Here is a tiny trained network, its code and every weight. The questions are about switching its units off for an input and a target symbol, where a switched-off unit gives its printed mean instead of its output.

import numpy as np


def w(rows, s, z=0):
    codes = np.array(rows[::2]) - 128.0
    scale = np.full(codes.shape[1], s)
    scale[-1] = z or s
    return codes * scale


def norm(h):
    return h / np.sqrt((h * h).mean(-1, keepdims=True) + 1e-5)


def f(y):
    return y / 2 * (1 + np.tanh(0.7978845608 * (y + 0.044715 * y**3)))


def softmax(a):
    e = np.exp(a - a.max(-1, keepdims=True))
    return e / e.sum(-1, keepdims=True)


def log_softmax(a):
    a = a - a.max(-1, keepdims=True)
    return a - np.log(np.exp(a).sum(-1, keepdims=True))


def net(x, mask):
    ids = ['ΛΞΦαβγεζμπστω'.index(c) for c in x.split()]
    T = len(ids)
    res = E[ids] + P[:T]
    r = norm(res)
    for j in range(3):
        rows = slice(2 * j, 2 * j + 2)
        q, k, v = (r @ M[0][rows].T for M in (Q, K, V))
        z = softmax(np.where(np.tri(T) > 0, q @ k.T / 2**0.5, -1e9)) @ v
        o = O[0][rows]
        res = res + np.where(mask[j], z, o[:, -1]) @ o[:, :-1]
    y = f(norm(res) @ A[0][:, :-1].T + A[0][:, -1])
    res = res + np.where(mask[3:11], y, B[0][:, -1]) @ B[0][:, :-1]
    return log_softmax(norm(res)[-1] @ U[:, :-1].T + U[:, -1])


Q, K, V, O, A, B = {}, {}, {}, {}, {}, {}
E = w([
[170,186,67,6],'Λ',
[157,157,172,147],'Ξ',
[65,139,102,76],'Φ',
[166,233,50,164],'α',
[99,186,50,56],'β',
[123,114,145,174],'γ',
[172,141,137,87],'ε',
[219,228,95,132],'ζ',
[137,139,118,115],'μ',
[235,212,93,114],'π',
[182,162,120,37],'σ',
[214,117,5,164],'τ',
[109,131,71,13],'ω',
],0.015)
P = w([
[132,157,128,167],'0',
[148,214,76,96],'1',
[118,99,163,67],'2',
[142,67,201,90],'3',
[189,169,138,153],'4',
[146,154,152,115],'5',
[88,75,138,59],'6',
[153,176,97,145],'7',
[137,95,172,111],'8',
[107,43,151,89],'9',
[175,200,113,127],'10',
[254,222,102,95],'11',
],0.0094)
Q[0] = w([
[181,145,174,234],'H1',
[211,254,68,13],'H1',
[113,54,142,143],'H2',
[195,213,179,195],'H2',
[160,35,189,112],'H3',
[79,67,91,163],'H3',
],0.0086)
K[0] = w([
[98,148,170,106],'H1',
[136,40,88,156],'H1',
[175,156,2,162],'H2',
[103,86,113,87],'H2',
[130,191,42,113],'H3',
[164,150,101,127],'H3',
],0.0096)
V[0] = w([
[107,194,165,48],'H1',
[8,148,203,123],'H1',
[140,43,80,62],'H2',
[66,104,70,143],'H2',
[216,136,131,92],'H3',
[118,117,46,49],'H3',
],0.013)
O[0] = w([
[47,213,158,96,255],'H1',
[122,142,173,4,98],'H1',
[151,154,36,80,131],'H2',
[74,58,36,47,70],'H2',
[141,206,108,162,188],'H3',
[67,124,59,152,211],'H3',
],0.011,0.006)
A[0] = w([
[121,216,178,79,209],'N1',
[38,2,237,178,95],'N2',
[178,157,85,105,55],'N3',
[202,168,128,247,246],'N4',
[149,112,70,195,181],'N5',
[140,86,189,213,153],'N6',
[108,93,103,75,4],'N7',
[58,143,106,102,209],'N8',
],0.008,0.0035)
B[0] = w([
[182,151,218,28,254],'N1',
[83,7,163,192,139],'N2',
[1,123,118,161,134],'N3',
[152,139,33,65,223],'N4',
[122,106,46,163,151],'N5',
[72,70,65,83,147],'N6',
[64,165,244,187,117],'N7',
[212,166,56,129,195],'N8',
],0.0077,0.0073)
U = w([
[124,167,142,114,2],'Λ',
[206,157,255,142,179],'Ξ',
[73,133,157,7,226],'Φ',
[160,111,131,130,154],'α',
[120,129,140,92,30],'β',
[220,48,196,96,248],'γ',
[169,181,174,145,134],'ε',
[163,171,170,155,66],'ζ',
[186,124,151,145,216],'μ',
[156,147,132,141,152],'π',
[130,196,157,129,29],'σ',
[181,72,67,147,188],'τ',
[121,126,134,86,33],'ω',
],0.0099,0.004)

Each question gives the input, a string of symbols that net reads in full, and the target symbol t.
The units are the heads (2 rows each of Q, K, V and O) and the neurons (one row each of A and B). Each row of codes is followed by its name. A weight is (code - 128) times the scale printed after its matrix; where a second scale follows, it is the last column's (O, A, B and U).
mask holds one flag per unit, heads first, then neurons. A switched-off unit (its flag False) gives its mean, the last column of its rows in O or B, instead of its output. The means were averaged over made-up inputs and are rounded, as every weight is.
A unit's drop is (log p(t) with every unit on - log p(t) with that unit switched off) / (log p(t) with every unit on - log p(t) with every unit switched off).
The circuit of an input: a set's keep is (log p(t) with only the set's units on - log p(t) with every unit switched off) / (log p(t) with every unit on - log p(t) with every unit switched off). Starting from all 11 units, units are removed one at a time, each time the one whose removal leaves the highest keep (on an exact tie, the one counted first), for as long as the keep stays at least 0.8.
units of the circuit, in order: the units of the circuit, biggest drop first
which heads matter: for each layer, one digit per head in row order, 1 if its drop is at least 0.15 and else 0, layers parted by /
drop of u: that unit's drop, to one decimal
input σ Ξ Ξ ζ Ξ Φ Φ γ γ ω, target γ: which heads matter => 110
input Ξ Ξ Φ, target Ξ: which heads matter => 010
input τ τ ε, target τ: units of the circuit, in order => [H1]
input τ π Φ Φ Φ, target τ: which heads matter => 100
input β ε Φ Φ σ Φ γ ε τ τ Φ Ξ, target τ: which heads matter => 100
input Ξ Φ Φ π ε, target Φ: units of the circuit, in order => [H2; H1]
input π σ γ Φ Ξ Ξ π Φ, target Ξ: units of the circuit, in order => [H3; H2]
input ε γ Ξ Ξ ζ Ξ σ Ξ Φ ε, target Ξ: which heads matter => 010
input Ξ ω Φ ε Ξ Φ Φ Φ ζ, target Φ: units of the circuit, in order => [H1; H2]
input Φ Φ Φ Ξ, target Φ: drop of H3 => 0.2
input Φ Φ Φ γ, target Φ: drop of H1 => 0.7
input Φ ε Φ Φ Φ α ζ, target Φ: drop of H3 => 0.1
input ω Ξ Φ Φ ε π Φ τ σ Φ Λ, target τ: drop of H1 => 0.7
input Φ μ Ξ Ξ σ, target Ξ: units of the circuit, in order => [H2]
input Φ γ Φ α π, target Φ: units of the circuit, in order => [H1; H2]
input γ Ξ α Φ Φ γ Φ σ α, target Φ: units of the circuit, in order => [H2; H1]
